Each row is followed by roughly how far along a hidden order it lies, from 0 to 10. A new part has a new order.
0,-1,-10,-3,-12,-12,2,-3,-31,8,3,8,15,6,-3,-10,2,13,7,4,1,2,9,12,0,-3,-2,6,0,0,-37,-4,10,0,-4,-8,-1,-3,1,3,1,4,7,0,-5,-3  9
4,6,17,-4,-5,4,3,1,43,-6,-1,-5,-29,1,1,3,10,-15,7,5,2,-4,0,-27,-3,1,8,-15,3,-5,13,-10,-18,0,1,14,0,5,-8,3,-1,4,5,0,-4,-6  7
6,4,-5,-1,10,-6,17,2,51,-6,-2,-2,-34,-1,-1,16,14,-4,6,5,3,-2,-3,-33,-8,2,6,-10,-2,-14,11,13,-19,1,4,11,-7,2,-3,1,-1,5,-10,-1,-5,-9  7
4,3,-14,-1,-6,-8,11,0,8,-5,1,-2,-12,4,-2,-2,11,0,10,7,3,-2,2,-15,-1,0,4,-16,0,-3,-25,4,-17,-1,1,5,-5,2,-1,0,0,5,0,0,-5,-8  9
-2,-7,9,-6,23,-3,-5,-1,-25,21,0,10,-13,-2,1,-6,0,17,1,7,0,0,3,3,-3,-1,2,15,4,-5,8,-22,11,3,-5,-14,-2,-5,-5,2,-1,0,11,0,-7,-2  6
0,-4,27,3,36,4,6,4,27,14,-3,-6,-41,-6,2,15,0,10,-12,-14,0,3,-15,-12,3,1,1,36,-3,-3,45,2,6,0,2,4,0,0,-5,-12,-1,3,-4,0,-2,4  0
1,-3,24,6,30,2,11,5,33,10,-3,-11,-46,-5,1,18,2,8,-12,-21,0,6,-18,-14,6,1,-1,36,-6,0,40,13,2,-1,3,9,1,1,-3,-16,-1,5,-11,0,-1,6  0
-1,-5,-2,-3,5,-11,1,-1,-32,16,2,6,6,3,-2,-5,0,18,2,1,1,3,4,10,2,-2,-2,16,0,0,-17,-6,12,0,-4,-10,-1,-4,0,-2,0,3,6,0,-5,0  7
2,-7,-17,11,32,-22,26,3,-11,16,1,-5,-10,0,-5,15,0,32,-7,-21,1,12,-10,7,7,0,-9,53,-11,1,-3,36,10,-1,3,-4,-4,-5,9,-19,3,5,-21,0,0,6  4
4,1,-12,0,11,-9,15,1,18,2,0,-1,-27,1,-1,6,10,6,6,4,3,0,-2,-18,-3,1,3,-1,-2,-8,-6,7,-14,1,2,4,-7,0,-1,-1,0,5,-5,0,-5,-7  7
-4,-10,12,-1,27,-6,-3,0,-41,28,1,6,-5,-2,0,-5,-7,23,-5,-6,-1,5,-2,17,4,-2,-4,42,0,5,11,-11,22,1,-5,-15,1,-6,-1,-7,0,0,6,0,-3,5  4
-4,-11,10,0,29,-7,-1,0,-46,30,1,5,0,-2,-1,-4,-9,27,-6,-9,-1,7,-3,20,5,-2,-6,51,-1,6,9,-6,24,1,-5,-17,1,-6,1,-9,0,1,4,1,-2,6  4
1,-7,12,-1,50,1,7,2,25,21,-3,5,-46,-9,3,18,3,17,-7,1,1,0,-8,-17,-8,2,3,28,-1,-17,49,-4,6,4,1,-6,-7,-4,-6,-3,-2,1,-5,-1,-7,-3  2
1,6,32,-3,-12,8,-5,1,36,-7,-1,-8,-29,3,1,-4,6,-19,4,-4,1,-2,-4,-18,4,-1,8,-1,4,6,14,-15,-13,-4,-1,18,7,6,-10,-2,-1,6,10,1,-2,-2  5
-1,-9,-4,3,34,-14,12,1,-29,25,1,3,-8,-2,-3,5,-3,30,-6,-10,0,8,-4,10,3,-1,-6,46,-5,-1,5,7,18,1,-2,-13,-3,-6,3,-12,1,2,-7,0,-3,4  4
3,0,5,2,20,-6,11,2,25,7,-1,-4,-33,-1,-1,9,7,6,1,-5,2,1,-7,-17,0,0,3,18,-2,-4,16,6,-7,0,2,5,-3,0,-3,-6,0,5,-6,0,-4,-3  5
2,-2,-17,-4,5,-13,8,-2,-19,11,2,10,-1,2,-2,-2,6,18,6,9,2,0,7,2,-4,-1,0,1,0,-9,-25,-3,4,2,-3,-10,-6,-4,1,3,0,3,2,0,-7,-6  9
5,0,-16,2,8,-12,17,2,13,0,1,-4,-21,2,-3,7,10,9,6,-2,3,2,-3,-15,0,0,2,6,-4,-4,-15,16,-13,0,2,6,-6,0,1,-5,1,6,-9,0,-4,-5  7
1,-3,-11,-1,5,-13,8,-1,-27,12,2,5,1,3,-3,-4,2,17,3,-1,1,3,4,7,2,-2,-2,12,-2,-2,-22,2,8,0,-2,-8,-3,-3,2,-3,1,4,1,0,-4,-1  8
-4,-6,38,-2,34,11,-11,2,8,23,-2,-1,-37,-5,5,-2,-4,6,-10,-8,-1,1,-11,-2,3,-1,3,35,3,4,47,-24,12,1,-3,-3,3,-3,-9,-7,-2,1,12,0,-3,4  1
0,0,-13,-8,-19,-6,-3,-6,-26,8,4,15,16,6,-2,-17,3,11,13,16,2,-3,16,9,-3,-3,1,-10,4,-3,-40,-18,8,1,-6,-12,-3,-4,-1,18,1,3,16,0,-7,-8  10
-5,-3,50,-9,13,17,-25,0,-4,19,-1,2,-30,-2,5,-17,-4,-3,-2,2,-1,-4,-2,1,3,-3,7,20,9,9,34,-50,9,-1,-8,-3,7,0,-14,1,-3,1,28,1,-5,0  3
2,1,26,0,15,5,4,3,35,1,-2,-7,-39,-2,1,10,6,-3,-2,-6,1,0,-10,-22,1,0,6,13,0,-4,31,-4,-6,-1,1,12,2,3,-8,-6,-1,5,-2,0,-4,-1  3
4,-1,-25,-2,8,-15,15,-1,-7,7,1,7,-7,1,-3,4,9,17,7,9,3,0,4,-8,-6,0,1,-1,-2,-12,-23,10,-5,2,0,-7,-9,-3,3,3,0,4,-5,-1,-7,-8  9
-1,-6,14,0,30,-1,1,2,4,19,-1,-1,-32,-2,1,1,1,13,-4,-7,0,3,-8,-3,1,-1,1,32,0,2,24,-8,5,1,-2,-4,-1,-2,-4,-7,-1,3,4,0,-4,1  3
-3,-8,12,-1,22,-6,-3,0,-32,23,1,2,-8,0,0,-6,-5,20,-5,-8,-1,5,-3,14,5,-2,-3,41,0,6,9,-12,18,0,-4,-10,2,-4,-1,-8,0,2,6,1,-3,4  4
-1,-4,14,1,7,-4,-1,1,-12,12,2,-5,-12,4,-1,-7,0,7,-1,-11,0,4,-5,5,9,-3,0,28,-1,12,-2,-6,5,-3,-3,0,4,-1,-2,-9,0,4,8,1,-2,4  5
1,-2,-10,-5,0,-8,4,-2,-22,9,2,9,1,3,-2,-7,4,10,7,10,2,0,7,4,-3,-1,1,2,1,-6,-24,-8,4,1,-4,-9,-4,-3,0,4,0,3,6,0,-7,-5  9
2,-4,-19,-1,8,-17,13,-1,-22,13,2,7,4,2,-4,3,5,22,3,2,2,4,4,4,-1,-1,-3,13,-3,-8,-22,8,7,1,-2,-10,-5,-4,3,-2,1,4,-4,0,-5,-4  8
1,2,13,-6,1,4,-3,0,15,0,0,0,-23,1,1,-7,8,-6,8,8,2,-5,1,-16,-2,-1,7,-8,5,-1,5,-16,-11,0,-2,5,0,2,-8,4,-1,4,10,0,-5,-7  7
5,4,-3,-1,-4,-4,11,1,28,-8,0,-4,-21,3,-1,3,11,-5,9,4,3,-2,-1,-20,-2,1,5,-21,0,-6,-8,5,-19,-1,2,10,-3,3,-3,1,0,5,-2,0,-4,-7  8
4,0,-15,0,0,-10,13,1,0,2,2,-1,-12,3,-3,-1,8,7,7,3,2,1,0,-10,0,0,2,2,-2,-2,-23,7,-10,0,1,2,-5,0,0,-2,1,5,-3,0,-5,-5  8

New part:
5,-9,3,-4,-5,-3,-4,-13,3,17,4,0,-3,-9,-5,0,-5,3,3,3,2,-13,-2,9,15,-8,14,-17  0
6,-15,-17,5,2,1,-6,-4,-1,16,0,-9,2,-5,-4,0,0,3,-2,1,1,-5,4,-17,17,13,-7,0  3
4,-5,-2,-1,-6,-13,-4,-7,0,9,3,-4,-1,-4,-1,0,-3,2,-1,2,1,-6,2,3,9,-13,6,-5  4
-5,1,0,4,0,5,2,5,1,-13,-3,4,-1,2,4,2,2,-1,-1,-1,-1,7,-1,4,-11,1,0,4  9
0,4,-5,2,-2,-13,-1,1,-2,-1,1,-3,1,2,1,2,-1,-1,-2,1,0,0,2,5,-4,-6,1,2  7
-13,-11,47,-6,-11,14,7,4,5,-27,-4,15,-13,-7,14,-1,0,0,3,-1,1,1,-10,17,-11,-22,35,-17  7
-4,-2,7,2,-3,3,1,0,1,-9,-2,4,-4,0,4,1,0,0,-1,0,0,4,-1,7,-7,-7,7,-3  7
-1,3,0,0,-5,-14,-2,-1,-1,-2,1,-2,0,2,1,2,-2,-1,-2,1,0,0,1,10,-4,-14,5,1  7
-11,-4,14,5,-2,-15,4,5,3,-25,-5,12,-7,-4,10,2,3,-1,2,-1,-1,8,-5,8,-16,-1,9,-2  9
2,17,-11,-1,-7,-40,-1,1,-6,2,7,-7,5,10,-3,5,-3,-4,-3,1,1,-2,4,16,-8,-23,-3,6  8
3,-8,-9,2,-2,-6,-4,-3,-1,8,5,-5,1,-3,-1,1,-1,2,-2,1,1,-4,3,-6,10,-1,0,-2  4
0,7,-9,2,-2,-16,0,3,-3,-4,2,-3,2,5,0,3,0,-3,-2,0,0,2,1,7,-8,-3,-4,7  8
-4,-10,21,-3,-5,7,0,-6,4,-3,-2,5,-7,-7,3,-2,-3,3,0,1,1,0,-3,11,0,-18,17,-9  5
-7,-12,36,-7,-8,14,3,-4,6,-10,-3,9,-10,-9,7,-2,-3,2,1,0,1,-2,-8,15,-2,-21,31,-17  4
-5,4,13,-1,-5,-4,1,-1,1,-12,-1,5,-4,-1,4,1,-1,-1,0,1,0,4,-2,15,-12,-18,11,-1  8
4,-1,4,-5,-10,-20,-4,-12,0,10,6,-2,-2,-5,-2,1,-6,2,0,3,2,-9,1,16,8,-32,14,-11  2
4,-13,10,-4,-3,12,-2,-12,5,11,1,2,-5,-13,-3,-2,-4,4,2,2,1,-10,-4,7,13,-4,15,-18  1
-5,1,14,-1,-4,1,1,-1,2,-12,-1,6,-5,-2,4,0,-1,0,0,0,0,4,-2,16,-11,-17,11,-2  7
-2,-17,21,-3,-3,20,0,-8,7,0,-3,5,-6,-11,2,-3,-2,4,1,1,1,-3,-5,5,5,-6,17,-15  3
-7,4,6,4,0,2,3,8,0,-18,-4,5,-2,2,5,2,2,-2,-1,0,-1,9,-2,8,-17,-4,2,5  10
-1,-8,16,-4,-6,2,-1,-8,4,0,0,4,-6,-8,3,-1,-4,3,0,1,1,-3,-3,12,3,-22,18,-10  4
-3,-5,14,-2,-5,2,-1,-5,2,-3,-1,4,-5,-5,5,-1,-2,2,-1,1,0,1,-2,10,-1,-17,14,-7  6
2,4,-17,4,-1,-20,-2,2,-5,6,3,-8,5,5,-3,3,0,-2,-3,0,0,-2,4,-4,0,1,-8,9  7
-8,-27,19,5,2,43,2,3,7,-17,-10,11,-9,-12,11,-3,4,4,2,-1,-1,6,-7,-15,1,16,13,-12  6
2,-8,-8,3,-1,-4,-3,-1,-1,6,0,-5,1,-3,-1,1,0,1,-2,1,0,-2,2,-8,9,2,-2,0  5
8,3,-14,-3,-4,-27,-5,-5,-4,20,6,-13,6,4,-9,2,-4,0,-5,2,1,-6,6,2,9,-14,-2,5  4
8,-9,-16,1,-2,-9,-7,-10,0,22,4,-8,3,-5,-7,0,-3,3,-1,2,1,-10,4,-7,20,3,-2,-3  1
3,-3,-19,5,1,-13,-3,1,-3,8,2,-9,5,3,-4,2,1,0,-4,0,0,-1,6,-7,7,8,-13,8  6
-2,7,10,-3,-7,-12,0,-2,0,-7,2,2,-2,2,2,2,-3,-1,-1,1,1,1,-1,18,-9,-24,10,-2  7
-7,-2,28,-6,-10,-1,3,-4,4,-12,-1,9,-8,-4,7,0,-3,1,1,1,1,1,-5,23,-9,-33,24,-10  6
-5,-16,39,-9,-7,21,4,-5,8,-8,-3,9,-9,-10,5,-3,-3,3,2,0,1,-5,-9,12,2,-14,31,-22  3
7,-15,-21,5,2,3,-6,-5,-1,19,0,-10,3,-5,-5,0,0,3,-2,1,0,-6,4,-20,20,15,-9,-1  3
1,2,-36,12,7,-7,-3,8,-6,2,-1,-9,7,5,-2,4,5,-2,-3,-1,-2,5,6,-22,1,28,-26,16  9
-7,14,14,-2,-7,-16,4,2,0,-16,1,5,-3,6,4,3,-2,-3,-1,0,0,6,-2,27,-21,-28,9,4  9
-2,-7,15,-4,-6,1,-1,-7,3,-1,-1,3,-6,-8,3,-1,-3,2,0,1,1,-1,-2,12,1,-20,16,-9  5
1,18,-18,3,-4,-34,-1,5,-7,-2,5,-7,6,11,-2,5,0,-5,-3,0,0,2,6,7,-11,-14,-12,16  9
-8,-13,30,-4,-6,16,3,-2,7,-16,-4,10,-10,-9,9,-2,-1,2,1,0,0,1,-6,11,-5,-17,24,-12  6
4,-12,4,-4,-4,4,-3,-13,5,16,2,1,-3,-11,-4,-1,-4,4,3,3,1,-13,-3,11,15,-3,15,-18  0
-9,8,15,0,-5,-7,3,3,1,-19,-2,16,-5,1,7,2,0,-2,1,0,0,6,-3,23,-19,-19,10,0  9
-8,-14,15,3,0,23,2,0,5,-14,-7,10,-8,-10,8,-2,1,3,1,0,-1,5,-5,-1,-2,3,11,-8  7
-2,-18,5,4,1,21,-2,-2,4,-2,-5,3,-4,-9,5,-1,1,4,-1,0,0,2,-2,-10,4,7,6,-7  5
4,-13,-4,2,-2,2,-5,-9,1,14,2,-4,-2,-10,-3,0,-2,4,2,2,1,-9,1,-7,18,5,4,-10  1
-5,-1,15,-2,-6,-1,1,-2,2,-11,-1,6,-5,-2,5,0,-2,0,0,1,0,3,-2,15,-9,-21,13,-4  7
-5,-4,3,5,1,12,1,3,2,-10,-4,4,-4,-1,5,1,2,0,-1,-1,-1,6,-2,0,-7,5,2,1  8
2,23,-2,-6,-11,-49,-1,-2,-6,3,9,-6,4,11,-3,5,-5,-5,-3,2,2,-3,4,29,-11,-39,7,7  7
7,7,-19,0,-2,-28,-5,-2,-5,16,6,-13,7,6,-8,2,-3,-1,-5,1,1,-4,7,2,7,-10,-10,10  5
-5,4,4,2,-2,-2,2,3,0,-12,-2,4,-2,1,3,2,0,-1,-1,0,-1,5,-1,12,-12,-6,3,3  8
3,29,-33,7,-3,-55,-7,3,-11,2,6,-11,11,16,-2,6,-1,-4,-7,1,0,10,14,10,-14,-29,-23,31  10
1,0,0,-2,-6,-16,-3,-3,-2,4,2,-3,0,0,0,1,-3,0,-2,1,1,-3,2,7,0,-16,5,-1  5
4,-12,-7,2,-3,-4,-5,-8,1,13,2,-3,-1,-8,-2,0,-1,3,0,2,1,-8,1,-5,18,2,4,-7  2
3,-2,-16,3,-1,-13,-3,1,-3,7,2,-8,3,3,-2,2,0,-1,-3,0,0,-1,4,-4,5,2,-7,5  6
9,7,-6,-7,-10,-34,-6,-13,-2,22,9,-9,2,0,-7,2,-8,1,-2,3,3,-13,4,18,10,-33,10,-5  2
-8,1,20,-1,-7,4,3,1,3,-20,-3,10,-6,-4,9,1,0,-1,2,0,0,5,-4,19,-15,-18,15,-4  8
-9,4,20,0,-6,1,3,2,2,-21,-3,11,-7,-2,9,2,0,-2,2,0,0,6,-4,20,-17,-19,14,-4  9
-2,13,-12,3,-2,-23,1,7,-5,-10,2,-4,4,10,1,4,1,-4,-3,0,0,6,4,8,-13,-7,-8,13  10
-2,-4,1,1,-3,-1,-1,-2,0,-3,0,0,-1,-1,2,1,-1,1,-1,1,0,1,0,3,-1,-7,3,1  6
-1,-11,13,-2,-5,8,-2,-7,4,1,-1,3,-5,-8,3,-1,-3,3,0,1,1,-2,-2,7,5,-15,14,-10  4
6,16,-29,3,0,-33,-4,0,-7,10,6,-11,9,10,-6,4,-1,-3,-4,1,0,0,8,2,-1,-5,-17,16  7
-4,-11,39,-12,-9,13,4,-8,7,-5,0,8,-10,-8,2,-3,-5,3,3,1,2,-8,-9,21,2,-24,32,-23  2
-5,8,10,-1,-4,-6,2,0,1,-10,-1,4,-3,1,4,1,-2,-1,-1,1,0,2,-1,16,-12,-19,9,0  8
6,20,-28,3,-1,-40,-4,-1,-7,12,6,-12,10,11,-7,5,-2,-3,-4,1,0,0,9,7,-2,-11,-19,17  7
-2,6,31,-11,-13,-17,0,-9,3,-4,3,5,-7,-2,3,0,-7,1,0,2,2,-3,-3,34,-9,-51,28,-10  5
1,0,-13,4,-2,-10,-2,2,-3,3,1,-6,3,3,-1,2,1,-1,-2,0,0,0,3,-2,1,3,-5,6  7
-8,-1,27,-3,-7,2,3,-1,4,-19,-2,11,-8,-4,9,0,-1,0,2,0,0,3,-5,19,-13,-24,21,-9  7
